Here is a tiny trained network, its code and every weight. The questions are about switching its units off for an input and a target symbol, where a switched-off unit gives its printed mean instead of its output.

import numpy as np


def w(rows, s, z=0):
    codes = np.array(rows[::2]) - 128.0
    scale = np.full(codes.shape[1], s)
    scale[-1] = z or s
    return codes * scale


def f(y):
    return y / 2 * (1 + np.tanh(0.7978845608 * (y + 0.044715 * y**3)))


def softmax(a):
    e = np.exp(a - a.max(-1, keepdims=True))
    return e / e.sum(-1, keepdims=True)


def log_softmax(a):
    a = a - a.max(-1, keepdims=True)
    return a - np.log(np.exp(a).sum(-1, keepdims=True))


def net(x, mask):
    ids = ['βγδζηθλμξπστφψω'.index(c) for c in x.split()]
    T = len(ids)
    res = E[ids] + P[:T]
    q, k, v = (res @ M[0].T for M in (Q, K, V))
    z = softmax(np.where(np.tri(T) > 0, q @ k.T / 2**0.5, -1e9)) @ v
    res = res + np.where(mask[0], z, O[0][:, -1]) @ O[0][:, :-1]
    y = f(res @ A[0][:, :-1].T + A[0][:, -1])
    res = res + np.where(mask[1:25], y, B[0][:, -1]) @ B[0][:, :-1]
    return log_softmax(res[-1] @ U[:, :-1].T + U[:, -1])


Q, K, V, O, A, B = {}, {}, {}, {}, {}, {}
E = w([
[138,172,144,175,100,132,94,87,119,59,155],'β',
[95,132,74,124,155,115,157,58,148,139,123],'γ',
[142,93,109,161,191,97,187,166,55,168,196],'δ',
[106,149,182,150,48,133,150,152,107,54,154],'ζ',
[112,108,137,41,187,171,222,128,198,114,140],'η',
[147,125,94,175,118,89,228,85,31,139,61],'θ',
[119,174,148,169,138,232,21,56,51,94,145],'λ',
[118,195,248,138,67,115,131,161,149,158,174],'μ',
[125,191,175,145,47,109,146,171,151,92,176],'ξ',
[190,156,109,153,159,48,216,118,143,104,148],'π',
[41,122,210,105,50,165,69,116,121,137,128],'σ',
[131,103,185,119,24,183,110,188,65,111,161],'τ',
[128,184,174,155,100,163,94,157,132,18,193],'φ',
[132,79,122,34,145,9,145,56,109,50,72],'ψ',
[119,116,214,99,45,156,83,140,106,202,129],'ω',
],0.018)
P = w([
[144,97,156,150,58,69,43,89,184,126,148],'0',
[96,185,105,28,70,151,165,112,57,75,129],'1',
[126,153,155,67,104,170,171,92,107,80,131],'2',
[195,128,167,141,156,251,155,33,126,20,136],'3',
[64,208,198,59,173,90,111,95,64,120,64],'4',
[118,178,142,41,133,135,110,102,49,130,92],'5',
[180,161,122,113,160,188,115,46,82,73,102],'6',
],0.013)
Q[0] = w([
[166,15,2,115,205,89,159,142,152,159,86],'h0',
[29,141,140,111,204,24,109,215,113,180,82],'h0',
],0.0089)
K[0] = w([
[150,116,162,51,205,235,251,114,141,107,84],'h0',
[115,224,55,24,107,139,165,127,95,146,134],'h0',
],0.011)
V[0] = w([
[86,146,166,151,119,149,181,112,1,54,71],'h0',
[165,182,86,104,123,48,177,61,181,70,71],'h0',
],0.0097)
O[0] = w([
[168,200,102,66,104,104,156,38,231,174,252,253],'h0',
[177,94,96,73,106,147,92,160,222,163,28,241],'h0',
],0.014,0.0044)
A[0] = w([
[132,141,102,114,220,118,139,96,113,170,113,108],'n0',
[88,113,136,192,144,139,119,195,99,116,85,46],'n1',
[136,109,167,135,147,145,130,160,87,92,98,154],'n2',
[121,136,180,118,105,155,133,148,130,151,139,146],'n3',
[99,115,145,141,102,120,135,108,125,113,175,106],'n4',
[131,113,103,155,87,79,101,108,113,124,167,111],'n5',
[176,164,167,153,95,83,100,129,91,157,117,178],'n6',
[60,122,147,195,145,125,97,164,86,147,194,2],'n7',
[112,144,111,91,172,152,119,91,80,130,111,143],'n8',
[145,77,68,124,152,117,156,143,177,170,52,129],'n9',
[177,117,97,180,100,48,134,146,133,129,126,125],'n10',
[153,153,101,93,159,146,178,110,114,150,162,146],'n11',
[101,136,147,116,108,128,123,146,106,79,103,244],'n12',
[123,88,111,104,138,86,160,98,119,104,139,132],'n13',
[147,129,123,121,82,138,59,159,158,149,76,82],'n14',
[125,107,133,78,170,106,153,119,129,98,101,159],'n15',
[81,93,70,142,174,156,208,148,172,170,107,89],'n16',
[110,131,144,248,95,107,82,177,109,131,128,90],'n17',
[99,146,134,133,159,137,161,113,153,135,63,197],'n18',
[94,160,116,104,110,89,147,141,156,140,120,119],'n19',
[158,136,129,127,120,115,131,111,148,156,171,51],'n20',
[130,116,119,103,76,160,125,106,120,144,156,132],'n21',
[153,140,124,77,136,140,173,115,88,103,113,132],'n22',
[141,135,119,122,228,111,198,126,97,131,117,170],'n23',
],0.014,0.0097)
B[0] = w([
[130,136,139,157,162,169,87,209,100,130,122,165],'n0',
[154,181,133,66,106,247,153,112,189,178,166,186],'n1',
[80,139,74,130,125,59,147,143,119,125,91,201],'n2',
[108,127,79,139,140,115,121,131,149,95,116,163],'n3',
[163,157,142,98,87,134,111,110,93,160,122,179],'n4',
[140,139,131,133,115,154,112,172,141,122,87,156],'n5',
[145,129,105,131,167,167,134,126,146,68,162,165],'n6',
[169,135,115,115,79,104,142,111,105,169,42,174],'n7',
[120,105,129,131,98,106,161,164,156,123,153,169],'n8',
[106,139,139,63,121,135,100,135,78,83,155,245],'n9',
[104,170,79,134,177,136,148,102,146,132,172,140],'n10',
[130,119,109,114,136,104,171,155,111,138,95,253],'n11',
[158,106,158,168,157,127,89,114,120,113,166,201],'n12',
[128,96,172,128,102,152,126,147,171,110,147,164],'n13',
[156,120,160,186,150,94,157,128,128,187,132,200],'n14',
[147,130,113,197,90,118,147,123,131,128,128,195],'n15',
[152,133,103,149,147,121,128,69,47,141,139,169],'n16',
[52,91,174,125,157,89,162,125,134,137,135,164],'n17',
[121,154,106,147,118,106,91,145,175,101,91,197],'n18',
[163,100,124,155,127,173,117,127,107,132,149,186],'n19',
[87,121,145,131,117,81,117,114,95,100,126,202],'n20',
[120,120,141,136,165,139,148,99,163,91,137,201],'n21',
[106,119,131,172,161,127,79,104,156,168,131,206],'n22',
[128,106,156,92,74,132,108,168,144,163,152,181],'n23',
],0.012,0.023)
U = w([
[139,88,141,33,119,126,170,170,83,169,118,29],'β',
[153,92,199,131,159,247,101,119,130,103,218,176],'γ',
[126,165,161,143,111,148,129,149,180,171,115,27],'δ',
[157,155,92,222,254,81,110,111,86,147,94,176],'ζ',
[131,104,119,167,119,38,161,142,86,116,107,2],'η',
[199,112,85,180,148,128,180,60,182,214,99,178],'θ',
[167,209,109,49,82,201,89,180,174,113,58,206],'λ',
[211,152,136,151,152,182,90,56,76,185,142,65],'μ',
[30,110,148,120,140,117,146,151,156,99,117,80],'ξ',
[122,84,152,115,111,55,60,145,172,96,101,15],'π',
[89,110,86,198,153,77,164,115,123,138,115,241],'σ',
[101,152,59,80,135,139,150,53,119,102,145,100],'τ',
[78,144,113,185,166,156,119,150,188,141,172,96],'φ',
[60,72,158,137,178,82,87,144,100,30,135,145],'ψ',
[60,131,135,120,161,73,47,78,111,172,115,185],'ω',
],0.008,0.003)

Each question gives the input, a string of symbols that net reads in full, and the target symbol t.
The units are the heads (2 rows each of Q, K, V and O) and the neurons (one row each of A and B). Each row of codes is followed by its name. A weight is (code - 128) times the scale printed after its matrix; where a second scale follows, it is the last column's (O, A, B and U).
mask holds one flag per unit, heads first, then neurons. A switched-off unit (its flag False) gives its mean, the last column of its rows in O or B, instead of its output. The means were averaged over made-up inputs and are rounded, as every weight is.
A unit's drop is (log p(t) with every unit on - log p(t) with that unit switched off) / (log p(t) with every unit on - log p(t) with every unit switched off).
The circuit of an input: a set's keep is (log p(t) with only the set's units on - log p(t) with every unit switched off) / (log p(t) with every unit on - log p(t) with every unit switched off). Starting from the 12 units with the biggest drops (on a tie, the unit counted first), units are removed one at a time, each time the one whose removal leaves the highest keep (on an exact tie, the one counted first), for as long as the keep stays at least 0.8.
circuit, biggest first: the units of the circuit, biggest drop first
most important unit: the unit with the biggest drop
k most important neurons: the k neurons with the biggest drops, biggest first
input λ η ω, target μ: circuit, biggest first => [h0, n4]
input π θ θ θ, target ζ: most important unit => n14
input μ η μ θ η ω ω, target ξ: 3 most important neurons => [n2, n17, n1]
input τ η δ ζ μ, target η: circuit, biggest first => [h0, n7]
input ζ θ τ π ζ, target γ: circuit, biggest first => [n2, n11]
input π τ δ, target β: circuit, biggest first => [n11, h0, n23]
input θ π ζ ζ ζ, target θ: circuit, biggest first => [h0, n9]
input ψ τ μ θ, target μ: 2 most important neurons => [n9, n14]
input η τ ω θ, target λ: circuit, biggest first => [h0, n14]
input θ π η, target τ: circuit, biggest first => [h0, n9, n16]
input β θ ξ ξ η, target τ: circuit, biggest first => [h0, n20]
input ω η μ τ, target β: circuit, biggest first => [n1, h0, n7, n17]
input ζ γ η, target θ: circuit, biggest first => [n9, h0]
input θ ζ η σ, target θ: 2 most important neurons => [n14, n9]
input η η η η ζ θ ζ, target τ: 2 most important neurons => [n20, n14]
input η θ η θ τ, target τ: circuit, biggest first => [h0]
input τ η τ θ, target β: circuit, biggest first => [h0, n23, n15, n7]
input μ τ η ζ η φ, target ξ: circuit, biggest first => [n2, n17, h0, n1]
input θ τ η η η, target β: 2 most important neurons => [n11, n12]
input ζ θ θ τ β ξ, target γ: most important unit => n2
input ω φ ω μ ω, target β: 4 most important neurons => [n1, n7, n17, n2]
input η π π σ β, target τ: circuit, biggest first => [h0, n20, n22]
input θ ζ τ η η, target θ: 2 most important neurons => [n9, n11]
input λ η τ, target μ: circuit, biggest first => [h0, n4, n7]
input σ π ω θ φ, target ω: 3 most important neurons => [n17, n7, n11]
input η η θ ξ, target τ: 2 most important neurons => [n14, n12]
input η ζ η, target λ: 3 most important neurons => [n1, n9, n18]
input β φ η η μ γ μ, target ζ: 2 most important neurons => [n9, n1]
input ζ π τ δ η, target ζ: 3 most important neurons => [n16, n14, n1]
input λ η θ, target γ: 3 most important neurons => [n2, n7, n13]
